Below are the code and all the weights of a small trained network. Each question names an input and a class and asks about switching units off, where a switched-off unit gives its printed mean instead of its output.

import numpy as np


def w(rows, s, z=0):
    codes = np.array(rows[::2]) - 128.0
    scale = np.full(codes.shape[1], s)
    scale[-1] = z or s
    return codes * scale


def f(y):
    return np.maximum(y, 0)


def log_softmax(a):
    a = a - a.max(-1, keepdims=True)
    return a - np.log(np.exp(a).sum(-1, keepdims=True))


def net(x, mask):
    res = np.array(x, float).reshape(1, 5) / 4 @ E
    y = f(res @ A[0][:, :-1].T + A[0][:, -1])
    res = res + np.where(mask, y, B[0][:, -1]) @ B[0][:, :-1]
    return log_softmax(res[-1] @ U[:, :-1].T + U[:, -1])


A, B = {}, {}
E = w([
[101,135,66,6,121,60],'x0',
[135,114,118,123,136,143],'x1',
[166,227,183,79,190,182],'x2',
[156,128,139,119,108,120],'x3',
[152,82,184,131,208,53],'x4',
],0.012)
A[0] = w([
[169,163,189,84,69,115,195],'neuron 1',
[163,120,174,178,88,155,103],'neuron 2',
[84,113,127,148,174,61,29],'neuron 3',
[155,158,151,249,111,182,93],'neuron 4',
[96,192,64,130,58,208,8],'neuron 5',
[146,82,178,114,195,64,54],'neuron 6',
[131,207,130,118,129,167,105],'neuron 7',
[132,86,191,171,139,150,99],'neuron 8',
[92,129,64,92,141,72,129],'neuron 9',
[120,176,179,97,192,141,183],'neuron 10',
[74,44,88,170,74,80,207],'neuron 11',
[142,130,83,65,114,90,65],'neuron 12',
[118,144,175,74,153,189,118],'neuron 13',
[167,216,125,107,186,145,143],'neuron 14',
[151,147,53,58,132,76,132],'neuron 15',
[119,153,98,61,137,90,95],'neuron 16',
[119,159,105,135,45,157,22],'neuron 17',
[180,83,152,127,202,99,39],'neuron 18',
[155,141,141,214,159,120,119],'neuron 19',
[160,122,135,93,46,186,54],'neuron 20',
[125,14,102,181,61,67,185],'neuron 21',
[96,144,199,104,162,131,116],'neuron 22',
[141,81,204,123,175,39,35],'neuron 23',
[146,102,163,191,105,185,141],'neuron 24',
[182,178,187,60,233,137,164],'neuron 25',
[62,92,145,178,101,81,160],'neuron 26',
[107,201,76,139,48,146,18],'neuron 27',
[171,105,75,144,187,178,45],'neuron 28',
],0.011,0.0017)
B[0] = w([
[176,130,125,111,117,101,160],'neuron 1',
[63,189,79,102,199,79,183],'neuron 2',
[116,99,108,140,162,182,171],'neuron 3',
[99,197,65,77,167,82,228],'neuron 4',
[66,29,199,61,62,153,198],'neuron 5',
[48,31,196,102,130,188,197],'neuron 6',
[185,118,123,215,66,214,174],'neuron 7',
[76,155,63,128,165,103,185],'neuron 8',
[147,182,107,92,192,144,189],'neuron 9',
[202,94,118,226,94,148,186],'neuron 10',
[231,125,89,195,57,141,236],'neuron 11',
[97,195,109,80,207,81,179],'neuron 12',
[185,131,88,199,92,142,171],'neuron 13',
[163,152,61,195,92,136,189],'neuron 14',
[132,233,111,98,204,92,195],'neuron 15',
[101,181,32,80,207,58,180],'neuron 16',
[89,80,184,85,69,206,172],'neuron 17',
[78,103,180,63,131,167,182],'neuron 18',
[71,175,94,89,170,91,187],'neuron 19',
[73,77,162,119,113,99,162],'neuron 20',
[242,155,75,174,49,154,250],'neuron 21',
[164,109,153,148,88,127,164],'neuron 22',
[33,38,235,88,64,200,205],'neuron 23',
[65,205,86,109,254,66,201],'neuron 24',
[161,172,149,186,82,170,217],'neuron 25',
[188,91,75,145,137,140,195],'neuron 26',
[85,38,189,81,124,166,181],'neuron 27',
[119,116,98,142,137,119,146],'neuron 28',
],0.0069,0.016)
U = w([
[255,119,86,158,98,115,250],'0',
[109,181,76,57,203,33,76],'1',
[94,38,171,61,114,138,48],'2',
],0.015,0.0011)

Each question gives the input, the list of numbers given to net, and the class t.
The units are the neurons (one row each of A and B). Each row of codes is followed by its name. A weight is (code - 128) times the scale printed after its matrix; where a second scale follows, it is the last column's (A, B and U).
mask holds one flag per neuron, in row order. A switched-off neuron (its flag False) gives its mean, the last column of its row in B, instead of its output. The means were averaged over made-up inputs and are rounded, as every weight is.
A unit's drop is (log p(t) with every unit on - log p(t) with that unit switched off) / (log p(t) with every unit on - log p(t) with every unit switched off).
The circuit of an input: a set's keep is (log p(t) with only the set's units on - log p(t) with every unit switched off) / (log p(t) with every unit on - log p(t) with every unit switched off). Starting from the 12 units with the biggest drops (on a tie, the unit counted first), units are removed one at a time, each time the one whose removal leaves the highest keep (on an exact tie, the one counted first), for as long as the keep stays at least 0.8.
circuit, biggest first: the units of the circuit, biggest drop first
most important unit: the unit with the biggest drop
k most important neurons: the k neurons with the biggest drops, biggest first
drop of u: that unit's drop, to one decimal
input [8,2,-8,-2,-1], class 0: most important unit : neuron 11
input [-7,6,-6,-2,5], class 1: 2 most important neurons : [neuron 24; neuron 19]
input [2,7,-7,5,-8], class 2: 3 most important neurons : [neuron 5; neuron 27; neuron 17]
input [4,5,-7,4,7], class 0: 3 most important neurons : [neuron 21; neuron 11; neuron 5]
input [5,-1,6,-1,-7], class 2: 3 most important neurons : [neuron 5; neuron 27; neuron 21]
input [7,-2,-7,0,5], class 0: 4 most important neurons : [neuron 21; neuron 11; neuron 24; neuron 4]
input [6,-6,6,-1,-5], class 0: 2 most important neurons : [neuron 7; neuron 24]
input [5,5,5,4,-5], class 0: 2 most important neurons : [neuron 7; neuron 24]
input [-6,-2,-3,-4,-7], class 2: 2 most important neurons : [neuron 5; neuron 17]
input [6,-6,4,-1,8], class 2: 2 most important neurons : [neuron 23; neuron 6]
input [-8,4,2,6,-7], class 1: 2 most important neurons : [neuron 4; neuron 24]
input [1,-6,0,6,-1], class 1: 3 most important neurons : [neuron 21; neuron 23; neuron 11]
input [-5,-7,4,6,4], class 1: 3 most important neurons : [neuron 21; neuron 11; neuron 19]
input [3,2,-5,-2,4], class 0: circuit, biggest first : [neuron 21]
input [-8,-3,1,5,-7], class 1: 2 most important neurons : [neuron 4; neuron 24]
input [6,0,-8,6,5], class 0: 2 most important neurons : [neuron 21; neuron 11]
input [3,5,0,-4,4], class 2: drop of neuron 24 : 0.3
input [-3,8,-4,0,6], class 2: drop of neuron 23 : 0.3
